Below is a small trained network, with its code and all its weights. Each question gives an input and a class and asks what happens when units are switched off, that is, made to give their printed mean instead of their output.

import numpy as np


def w(rows, s, z=0):
    codes = np.array(rows[::2]) - 128.0
    scale = np.full(codes.shape[1], s)
    scale[-1] = z or s
    return codes * scale


def norm(h):
    return h / np.sqrt((h * h).mean(-1, keepdims=True) + 1e-5)


def f(y):
    return np.maximum(y, 0)


def log_softmax(a):
    a = a - a.max(-1, keepdims=True)
    return a - np.log(np.exp(a).sum(-1, keepdims=True))


def net(x, mask):
    res = np.array(x, float).reshape(1, 6) / 4 @ E
    u = 0
    for l in range(3):
        y = f(norm(res) @ A[l][:, :-1].T + A[l][:, -1])
        res = res + np.where(mask[u : u + 13], y, B[l][:, -1]) @ B[l][:, :-1]
        u += 13
    return log_softmax(norm(res)[-1] @ U[:, :-1].T + U[:, -1])


A, B = {}, {}
E = w([
[127,139,137,123,132,130,133],'x0',
[128,129,126,134,129,129,126],'x1',
[161,59,238,193,87,139,196],'x2',
[117,158,96,142,83,163,253],'x3',
[221,107,84,103,173,54,99],'x4',
[131,122,124,129,120,129,126],'x5',
],0.0042)
A[0] = w([
[152,107,134,149,141,59,185,32],'0.n0',
[66,158,92,155,125,119,151,2],'0.n1',
[142,167,40,87,179,111,147,125],'0.n2',
[169,164,74,135,88,163,182,174],'0.n3',
[17,203,89,77,134,199,88,136],'0.n4',
[27,158,76,64,143,112,115,138],'0.n5',
[63,168,107,186,135,173,72,43],'0.n6',
[49,111,172,177,102,135,100,136],'0.n7',
[41,170,115,159,79,127,73,65],'0.n8',
[145,140,83,132,84,159,203,130],'0.n9',
[161,184,2,48,113,182,202,68],'0.n10',
[113,114,83,105,155,56,104,6],'0.n11',
[132,155,179,143,190,137,81,209],'0.n12',
],0.0049,0.003)
B[0] = w([
[133,206,55,40,169,88,151,151],'0.n0',
[190,95,106,2,164,172,206,141],'0.n1',
[98,203,79,193,191,99,51,212],'0.n2',
[117,120,117,86,185,177,165,201],'0.n3',
[212,110,126,51,124,10,188,253],'0.n4',
[196,118,174,125,117,123,129,223],'0.n5',
[168,120,183,134,82,91,130,167],'0.n6',
[96,174,172,213,88,138,104,203],'0.n7',
[222,71,116,57,182,37,170,176],'0.n8',
[141,124,145,53,166,192,190,195],'0.n9',
[71,190,110,165,177,91,99,213],'0.n10',
[184,170,105,44,194,160,137,157],'0.n11',
[141,65,147,142,77,118,60,207],'0.n12',
],0.0052,0.0044)
A[1] = w([
[158,154,166,135,161,176,71,111],'1.n0',
[197,93,145,177,174,129,23,79],'1.n1',
[200,71,143,90,133,114,62,98],'1.n2',
[83,58,142,212,55,188,98,161],'1.n3',
[72,148,48,101,149,141,103,187],'1.n4',
[117,118,150,145,136,88,218,254],'1.n5',
[16,208,117,95,113,243,214,123],'1.n6',
[193,124,84,53,112,145,211,152],'1.n7',
[125,162,140,2,93,157,142,110],'1.n8',
[142,146,111,73,124,115,251,112],'1.n9',
[217,165,109,78,121,36,124,41],'1.n10',
[143,162,55,123,143,184,34,48],'1.n11',
[160,155,134,62,212,9,121,85],'1.n12',
],0.0042,0.0014)
B[1] = w([
[187,102,95,108,165,138,158,150],'1.n0',
[158,122,141,57,110,171,253,196],'1.n1',
[133,90,115,115,87,149,207,195],'1.n2',
[65,206,114,142,157,80,84,176],'1.n3',
[103,149,128,166,179,124,78,164],'1.n4',
[211,129,119,75,164,169,86,195],'1.n5',
[102,33,113,187,11,130,151,191],'1.n6',
[128,150,114,139,204,85,56,198],'1.n7',
[117,111,132,155,79,122,125,163],'1.n8',
[213,120,88,66,187,191,63,203],'1.n9',
[133,52,172,173,99,151,137,224],'1.n10',
[142,150,91,91,183,208,169,160],'1.n11',
[164,75,128,102,74,147,185,255],'1.n12',
],0.0047,0.0053)
A[2] = w([
[140,148,125,99,105,145,114,193],'2.n0',
[169,123,116,53,124,112,131,101],'2.n1',
[27,162,205,239,150,91,19,85],'2.n2',
[76,204,94,180,175,131,79,8],'2.n3',
[138,105,129,153,73,138,132,55],'2.n4',
[91,217,70,145,153,173,175,141],'2.n5',
[154,62,111,135,165,86,121,126],'2.n6',
[143,61,161,123,71,83,109,50],'2.n7',
[142,90,144,125,67,2,115,217],'2.n8',
[172,146,110,135,110,18,59,80],'2.n9',
[106,56,155,187,114,237,157,65],'2.n10',
[158,93,146,120,57,92,146,89],'2.n11',
[90,137,188,162,94,104,51,137],'2.n12',
],0.0064,0.0017)
B[2] = w([
[133,98,160,132,148,126,117,164],'2.n0',
[141,133,156,106,147,221,123,253],'2.n1',
[154,254,62,142,239,117,11,201],'2.n2',
[55,145,188,198,81,45,78,145],'2.n3',
[71,124,138,110,93,138,144,159],'2.n4',
[92,116,145,178,106,128,33,169],'2.n5',
[135,113,161,78,96,178,144,217],'2.n6',
[55,175,132,187,98,73,172,205],'2.n7',
[37,149,114,227,100,110,122,236],'2.n8',
[62,121,200,157,83,179,193,194],'2.n9',
[110,62,210,73,29,51,118,209],'2.n10',
[55,129,102,186,86,154,120,208],'2.n11',
[169,177,49,135,200,115,101,184],'2.n12',
],0.0056,0.0049)
U = w([
[48,42,212,167,2,78,225,53],'0',
[209,106,83,8,216,198,174,3],'1',
[8,243,39,223,217,56,31,255],'2',
],0.0065,0.00098)

Each question gives the input, the list of numbers given to net, and the class t.
The units are the neurons (one row each of A and B). Each row of codes is followed by its name. A weight is (code - 128) times the scale printed after its matrix; where a second scale follows, it is the last column's (A, B and U).
mask holds one flag per neuron, layer by layer. A switched-off neuron (its flag False) gives its mean, the last column of its row in B, instead of its output. The means were averaged over made-up inputs and are rounded, as every weight is.
A unit's drop is (log p(t) with every unit on - log p(t) with that unit switched off) / (log p(t) with every unit on - log p(t) with every unit switched off).
The circuit of an input: a set's keep is (log p(t) with only the set's units on - log p(t) with every unit switched off) / (log p(t) with every unit on - log p(t) with every unit switched off). Starting from the 12 units with the biggest drops (on a tie, the unit counted first), units are removed one at a time, each time the one whose removal leaves the highest keep (on an exact tie, the one counted first), for as long as the keep stays at least 0.8.
circuit, biggest first: the units of the circuit, biggest drop first
most important unit: the unit with the biggest drop
k most important neurons: the k neurons with the biggest drops, biggest first
k most important neurons of layer l: the k neurons of layer l with the biggest drops, biggest first
drop when u is switched off: that unit's drop, to one decimal
input [-3,-6,-7,7,4,7], class 2: most important unit -> 0.n10
input [-1,-6,-3,-8,4,-6], class 1: 2 most important neurons -> 0.n4, 1.n11
input [7,-3,0,6,-4,6], class 1: 2 most important neurons of layer 1 -> 1.n9, 1.n5
input [4,4,0,-7,-2,8], class 0: 2 most important neurons -> 1.n1, 2.n2
input [-4,-6,-6,1,-2,-4], class 1: 2 most important neurons of layer 2 -> 2.n10, 2.n1
input [-8,-3,4,-3,-1,4], class 2: 2 most important neurons -> 1.n3, 0.n4
input [2,-6,-4,3,3,6], class 2: 2 most important neurons -> 0.n2, 0.n10
input [7,4,8,0,-8,-8], class 2: 3 most important neurons of layer 1 -> 1.n3, 1.n12, 1.n1
input [1,4,-8,0,2,3], class 1: 2 most important neurons of layer 0 -> 0.n5, 0.n4
input [-6,6,-7,-7,-1,5], class 0: 3 most important neurons of layer 1 -> 1.n9, 1.n5, 1.n10
input [7,6,1,-3,-7,5], class 2: 3 most important neurons -> 0.n7, 1.n12, 1.n1
input [-7,-1,0,4,3,7], class 2: 2 most important neurons of layer 0 -> 0.n4, 0.n10
input [4,-8,8,-3,-4,6], class 2: 2 most important neurons -> 2.n2, 1.n3
input [-2,2,-5,3,8,0], class 2: circuit, biggest first -> 0.n2
input [6,-8,-4,-8,0,1], class 0: 2 most important neurons of layer 1 -> 1.n9, 1.n5
input [7,0,-6,-4,-3,8], class 0: drop when 0.n1 is switched off -> 0.0
input [6,-6,-6,-8,-2,-8], class 0: drop when 0.n4 is switched off -> 0.2
input [7,4,-8,6,-7,5], class 1: drop when 0.n4 is switched off -> 0.5
